Below is a small trained network, with its code and all its weights. Each question gives an input and a target symbol and asks what happens when units are switched off, that is, made to give their printed mean instead of their output.

import numpy as np


def w(rows, s, z=0):
    codes = np.array(rows[::2]) - 128.0
    scale = np.full(codes.shape[1], s)
    scale[-1] = z or s
    return codes * scale


def norm(h):
    return h / np.sqrt((h * h).mean(-1, keepdims=True) + 1e-5)


def f(y):
    return y / 2 * (1 + np.tanh(0.7978845608 * (y + 0.044715 * y**3)))


def softmax(a):
    e = np.exp(a - a.max(-1, keepdims=True))
    return e / e.sum(-1, keepdims=True)


def log_softmax(a):
    a = a - a.max(-1, keepdims=True)
    return a - np.log(np.exp(a).sum(-1, keepdims=True))


def net(x, mask):
    ids = ['βγδθμστ'.index(c) for c in x.split()]
    T = len(ids)
    res = E[ids] + P[:T]
    r = norm(res)
    for j in range(3):
        rows = slice(3 * j, 3 * j + 3)
        q, k, v = (r @ M[0][rows].T for M in (Q, K, V))
        z = softmax(np.where(np.tri(T) > 0, q @ k.T / 3**0.5, -1e9)) @ v
        o = O[0][rows]
        res = res + np.where(mask[j], z, o[:, -1]) @ o[:, :-1]
    y = f(norm(res) @ A[0][:, :-1].T + A[0][:, -1])
    res = res + np.where(mask[3:11], y, B[0][:, -1]) @ B[0][:, :-1]
    return log_softmax(norm(res)[-1] @ U[:, :-1].T + U[:, -1])


Q, K, V, O, A, B = {}, {}, {}, {}, {}, {}
E = w([
[151,179,133,205,218],'β',
[34,233,133,253,68],'γ',
[145,148,57,92,110],'δ',
[133,145,58,142,83],'θ',
[138,175,61,127,113],'μ',
[127,139,172,190,189],'σ',
[111,140,77,120,78],'τ',
],0.017)
P = w([
[87,66,110,106,126],'0',
[167,118,123,112,85],'1',
[143,70,110,150,87],'2',
[40,77,94,83,153],'3',
[114,48,78,92,167],'4',
[210,160,124,132,68],'5',
[75,38,68,155,124],'6',
[48,126,112,75,172],'7',
[190,42,54,143,119],'8',
[159,172,138,108,86],'9',
[13,2,28,144,171],'10',
[168,173,104,76,161],'11',
[202,41,32,208,86],'12',
[96,135,99,122,91],'13',
],0.0092)
Q[0] = w([
[176,7,82,155,145],'H1',
[26,138,101,112,176],'H1',
[164,103,100,221,81],'H1',
[91,85,241,31,96],'H2',
[200,18,161,100,104],'H2',
[86,112,85,93,196],'H2',
[149,124,97,164,107],'H3',
[84,184,87,120,135],'H3',
[128,81,88,132,153],'H3',
],0.022)
K[0] = w([
[140,35,61,195,147],'H1',
[246,143,161,108,93],'H1',
[67,98,53,101,209],'H1',
[245,75,152,15,167],'H2',
[161,5,69,144,187],'H2',
[167,131,174,178,57],'H2',
[93,122,82,154,193],'H3',
[164,166,140,138,167],'H3',
[159,86,74,179,127],'H3',
],0.02)
V[0] = w([
[96,121,166,7,88],'H1',
[58,204,128,159,125],'H1',
[68,68,155,205,34],'H1',
[171,76,136,77,170],'H2',
[148,119,102,103,108],'H2',
[115,70,242,89,84],'H2',
[55,187,143,143,72],'H3',
[129,68,225,61,88],'H3',
[134,96,78,129,80],'H3',
],0.019)
O[0] = w([
[171,124,25,94,138,99],'H1',
[29,68,133,144,137,145],'H1',
[116,148,171,110,251,132],'H1',
[128,229,127,158,66,9],'H2',
[126,206,116,116,159,123],'H2',
[144,127,59,171,161,37],'H2',
[60,134,116,162,64,119],'H3',
[187,47,150,47,136,6],'H3',
[120,140,84,72,85,145],'H3',
],0.015,0.019)
A[0] = w([
[118,28,166,44,113,94],'N1',
[174,112,206,149,91,2],'N2',
[84,97,113,178,187,161],'N3',
[138,120,162,89,95,94],'N4',
[104,93,182,133,70,129],'N5',
[108,135,56,105,137,147],'N6',
[134,1,172,210,134,176],'N7',
[211,180,120,147,78,192],'N8',
],0.02,0.0042)
B[0] = w([
[3,192,131,13,55,172],'N1',
[128,222,64,236,150,134],'N2',
[200,127,24,113,97,227],'N3',
[113,106,133,171,167,125],'N4',
[176,104,15,120,121,177],'N5',
[197,122,84,164,161,158],'N6',
[211,31,198,100,167,250],'N7',
[246,172,131,111,59,139],'N8',
],0.017,0.018)
U = w([
[85,91,162,247,114,86],'β',
[127,99,196,92,128,167],'γ',
[203,184,159,108,60,101],'δ',
[89,184,183,115,170,252],'θ',
[57,131,121,160,61,174],'μ',
[198,111,179,180,185,141],'σ',
[122,152,54,148,217,31],'τ',
],0.013,0.003)

Each question gives the input, a string of symbols that net reads in full, and the target symbol t.
The units are the heads (3 rows each of Q, K, V and O) and the neurons (one row each of A and B). Each row of codes is followed by its name. A weight is (code - 128) times the scale printed after its matrix; where a second scale follows, it is the last column's (O, A, B and U).
mask holds one flag per unit, heads first, then neurons. A switched-off unit (its flag False) gives its mean, the last column of its rows in O or B, instead of its output. The means were averaged over made-up inputs and are rounded, as every weight is.
A unit's drop is (log p(t) with every unit on - log p(t) with that unit switched off) / (log p(t) with every unit on - log p(t) with every unit switched off).
The circuit of an input: a set's keep is (log p(t) with only the set's units on - log p(t) with every unit switched off) / (log p(t) with every unit on - log p(t) with every unit switched off). Starting from all 11 units, units are removed one at a time, each time the one whose removal leaves the highest keep (on an exact tie, the one counted first), for as long as the keep stays at least 0.8.
circuit, biggest first: the units of the circuit, biggest drop first
most important unit: the unit with the biggest drop
k most important neurons: the k neurons with the biggest drops, biggest first
which heads matter: for each layer, one digit per head in row order, 1 if its drop is at least 0.15 and else 0, layers parted by /
input μ β τ δ, target β: circuit, biggest first : [H1 H3]
input τ μ τ β, target μ: most important unit : N7
input δ θ σ, target δ: circuit, biggest first : [H1 N8]
input β β μ τ, target β: circuit, biggest first : [H1 H3]
input τ δ β δ μ δ δ β σ β σ μ μ θ, target μ: 3 most important neurons : [N7 N6 N3]
input γ σ β μ τ μ τ τ τ θ τ μ τ θ, target σ: which heads matter : 011
input δ τ δ τ θ, target δ: circuit, biggest first : [H1 H2]
input τ σ δ σ δ, target δ: circuit, biggest first : [H2 H1 N8]
input μ θ θ σ τ δ δ δ μ τ τ σ δ, target τ: which heads matter : 100
input μ τ β δ σ θ τ θ, target θ: 3 most important neurons : [N7 N5 N6]
input θ μ μ, target θ: circuit, biggest first : [H2 H1 N5]
input δ τ μ β δ τ μ τ τ θ, target τ: which heads matter : 110
input τ δ β, target τ: circuit, biggest first : [N7 H1]
input θ μ β θ σ σ δ δ δ σ, target δ: circuit, biggest first : [H2]
input μ τ τ θ, target τ: which heads matter : 100
input θ μ σ δ μ θ σ, target μ: circuit, biggest first : [H3 H2 N7]
input δ μ τ μ μ θ δ μ, target θ: circuit, biggest first : [H2 N3]
input γ γ δ γ β τ τ, target σ: which heads matter : 001
input τ τ γ θ τ γ μ τ β μ δ δ γ μ, target σ: 2 most important neurons : [N7 N1]
input δ μ β θ δ τ σ τ δ τ γ τ β τ, target σ: circuit, biggest first : [H3]
input μ μ β δ δ σ τ τ τ, target τ: circuit, biggest first : [N7 H1]
input μ θ δ τ τ τ β δ β δ γ θ θ δ, target σ: which heads matter : 011
input τ μ δ δ σ β δ τ μ τ δ, target μ: which heads matter : 110
input μ δ τ τ, target δ: which heads matter : 110
